A =
[[ -9  -4  18  28  -3  29  32  -2   6   0  -7  15  25   0]
 [  9 -13  14  15 -21  11  12  18 -13  21 -28  -1  -6  20]
 [  3 -25  23   0 -38 -10  13  31  -3   8 -43  21  -1   7]
 [-11  13  -6   6  23  13   6 -21  12 -15  26   2  17 -14]
 [ 18   2 -21 -29  -2 -30 -40   8 -18  14  -1 -27 -40  13]
 [-24  -4  17   6   0   4  28  -7  30 -32   4  39  41 -30]
 [  4  10  -2  25  14  31  11 -11 -10  15   9 -17   2  15]
 [ -3   6   7  31  11  36  23 -10  -2   8   6  -4  16   8]
 [ 11  -2   1  10  -5  11   0   7 -16  21 -10 -15 -13  20]
 [ 27  13 -16  21  12  28 -14  -2 -39  47   2 -54 -37  45]
 [  4   1   2  10   0  11   4   1  -7   9  -3  -6  -2   9]
 [  7  27 -33 -12  38  -2 -31 -27  -7   1  42 -36 -19   1]
 [  2   5  16  57   8  64  42  -7 -13  26  -4 -10  19  26]
 [ -9  26 -13  22  42  35   9 -36   6  -7  43 -14  18  -6]
 [ -8  -4 -12 -52  -5 -59 -32   3  21 -34   7  19  -7 -33]]
Indices start at 0.
(0, 0) -> -9
(12, 12) -> 19
(8, 10) -> -10
(5, 3) -> 6
(1, 1) -> -13
(12, 6) -> 42
(7, 0) -> -3
(13, 6) -> 9
(11, 0) -> 7
(14, 9) -> -34
(9, 2) -> -16
(10, 4) -> 0
(13, 4) -> 42
(12, 11) -> -10
(4, 13) -> 13
(2, 13) -> 7
(12, 7) -> -7
(2, 1) -> -25
(9, 8) -> -39
(9, 0) -> 27
(8, 11) -> -15
(4, 3) -> -29
(5, 10) -> 4
(6, 8) -> -10
(14, 13) -> -33
(11, 3) -> -12
(5, 13) -> -30
(7, 9) -> 8
(7, 10) -> 6
(2, 11) -> 21
(4, 2) -> -21
(6, 10) -> 9
(7, 4) -> 11
(5, 12) -> 41
(14, 1) -> -4
(1, 5) -> 11
(6, 13) -> 15
(11, 9) -> 1

a =
[[571 817 253 460 587 351 163]
 [667 414 231 629 629 669  74]
 [169 350 562 515 541 579 206]]
a[0][0]: 571
a[1][6]: 74
a[1]: [667, 414, 231, 629, 629, 669, 74]
a[1][3]: 629
a[0][2]: 253
a[0][6]: 163
a[0][1]: 817
a[:, 4]: [587, 629, 541]

arr =
[[-17   8 -10 -13 -10  -4 -13 -12  -8 -14 -17 -13]
 [-20 -15  -8 -19 -11   9 -19 -15   2 -18 -23 -18]
 [-22  35 -12 -10 -11 -11 -12 -12 -18 -14 -18 -11]
 [ -4 -17  -5  -7  -6  -4  -6  -6  -3  -6  -5  -6]
 [ -5 -26  -4  -8  -5   2  -7  -6   1  -7  -6  -7]
 [-15 -14  -8 -16 -11   3 -16 -13   1 -14 -18 -16]
 [-28 -20  -8 -25 -13  19 -25 -20   7 -25 -32 -25]
 [-10  -4 -11 -15 -12  -9 -14 -13  -3 -11 -15 -14]
 [ -6 -16 -14 -20 -16 -14 -18 -15   3  -9 -15 -16]
 [ -4  -5  -5  -3  -5  -7  -4  -4  -8  -4  -3  -4]
 [ -3 -15  -5  -6  -5  -5  -5  -5  -4  -5  -4  -5]
 [ -6  -6  -6  -5  -6  -7  -5  -6  -7  -6  -5  -5]
 [ -2 -24  -4  -7  -5  -3  -6  -5   0  -5  -4  -6]
 [ -4 -15  -6  -6  -6  -5  -6  -6  -4  -5  -5  -6]
 [ -1 -25 -15 -23 -17 -19 -19 -16   6  -7 -13 -17]
 [  0 -12  -4  -2  -4  -8  -2  -3  -6  -2   0  -2]]
arr[0, 0] => -17
arr[10, 5] => -5
arr[7, 2] => -11
arr[:, 3] => [-13, -19, -10, -7, -8, -16, -25, -15, -20, -3, -6, -5, -7, -6, -23, -2]
arr[7, 9] => -11
arr[0, 5] => -4
arr[2] => [-22, 35, -12, -10, -11, -11, -12, -12, -18, -14, -18, -11]
arr[10] => [-3, -15, -5, -6, -5, -5, -5, -5, -4, -5, -4, -5]
arr[1, 11] => -18
arr[12, 11] => -6
arr[0] => [-17, 8, -10, -13, -10, -4, -13, -12, -8, -14, -17, -13]
arr[14, 0] => -1
arr[:, 7] => [-12, -15, -12, -6, -6, -13, -20, -13, -15, -4, -5, -6, -5, -6, -16, -3]
arr[1, 10] => -23
arr[13, 11] => -6
arr[5, 8] => 1
arr[0, 9] => -14
arr[:, 2] => [-10, -8, -12, -5, -4, -8, -8, -11, -14, -5, -5, -6, -4, -6, -15, -4]
arr[11, 3] => -5
arr[:, 6] => [-13, -19, -12, -6, -7, -16, -25, -14, -18, -4, -5, -5, -6, -6, -19, -2]
arr[15, 3] => -2
arr[14, 10] => -13
arr[8, 7] => -15
arr[1, 4] => -11
arr[2, 5] => -11
arr[:, 9] => [-14, -18, -14, -6, -7, -14, -25, -11, -9, -4, -5, -6, -5, -5, -7, -2]
arr[:, 0] => [-17, -20, -22, -4, -5, -15, -28, -10, -6, -4, -3, -6, -2, -4, -1, 0]
arr[2, 6] => -12
arr[4, 5] => 2
arr[11, 7] => -6
arr[4] => [-5, -26, -4, -8, -5, 2, -7, -6, 1, -7, -6, -7]
arr[4, 7] => -6
arr[6, 5] => 19
arr[14, 6] => -19
arr[12, 6] => -6

M =
11	10	10	-5	10
11	10	10	-6	10
-23	-18	-18	58	-18
35	32	30	-30	32
17	17	16	5	17
26	24	23	-15	25
17	17	15	1	17
3	5	4	19	5
2	4	3	22	4
17	15	15	-16	16
12	12	11	7	12
42	38	36	-40	39
10	11	10	10	11
19	18	17	-3	18
M[-14,0] => 11
M[:, 3] => [-5, -6, 58, -30, 5, -15, 1, 19, 22, -16, 7, -40, 10, -3]
M[-10,-4] => 17
M[12] => [10, 11, 10, 10, 11]
M[:, -5] => [11, 11, -23, 35, 17, 26, 17, 3, 2, 17, 12, 42, 10, 19]
M[-11,-2] => -30
M[:, 2] => [10, 10, -18, 30, 16, 23, 15, 4, 3, 15, 11, 36, 10, 17]
M[-7,3] => 19
M[-9,0] => 26
M[13] => [19, 18, 17, -3, 18]
M[4,0] => 17
M[12,-5] => 10
M[-1,1] => 18
M[5,-2] => -15
M[7,4] => 5
M[-9,1] => 24
M[-13,4] => 10
M[6,-3] => 15
M[-12,2] => -18
M[0,2] => 10
M[:, -4] => [10, 10, -18, 32, 17, 24, 17, 5, 4, 15, 12, 38, 11, 18]
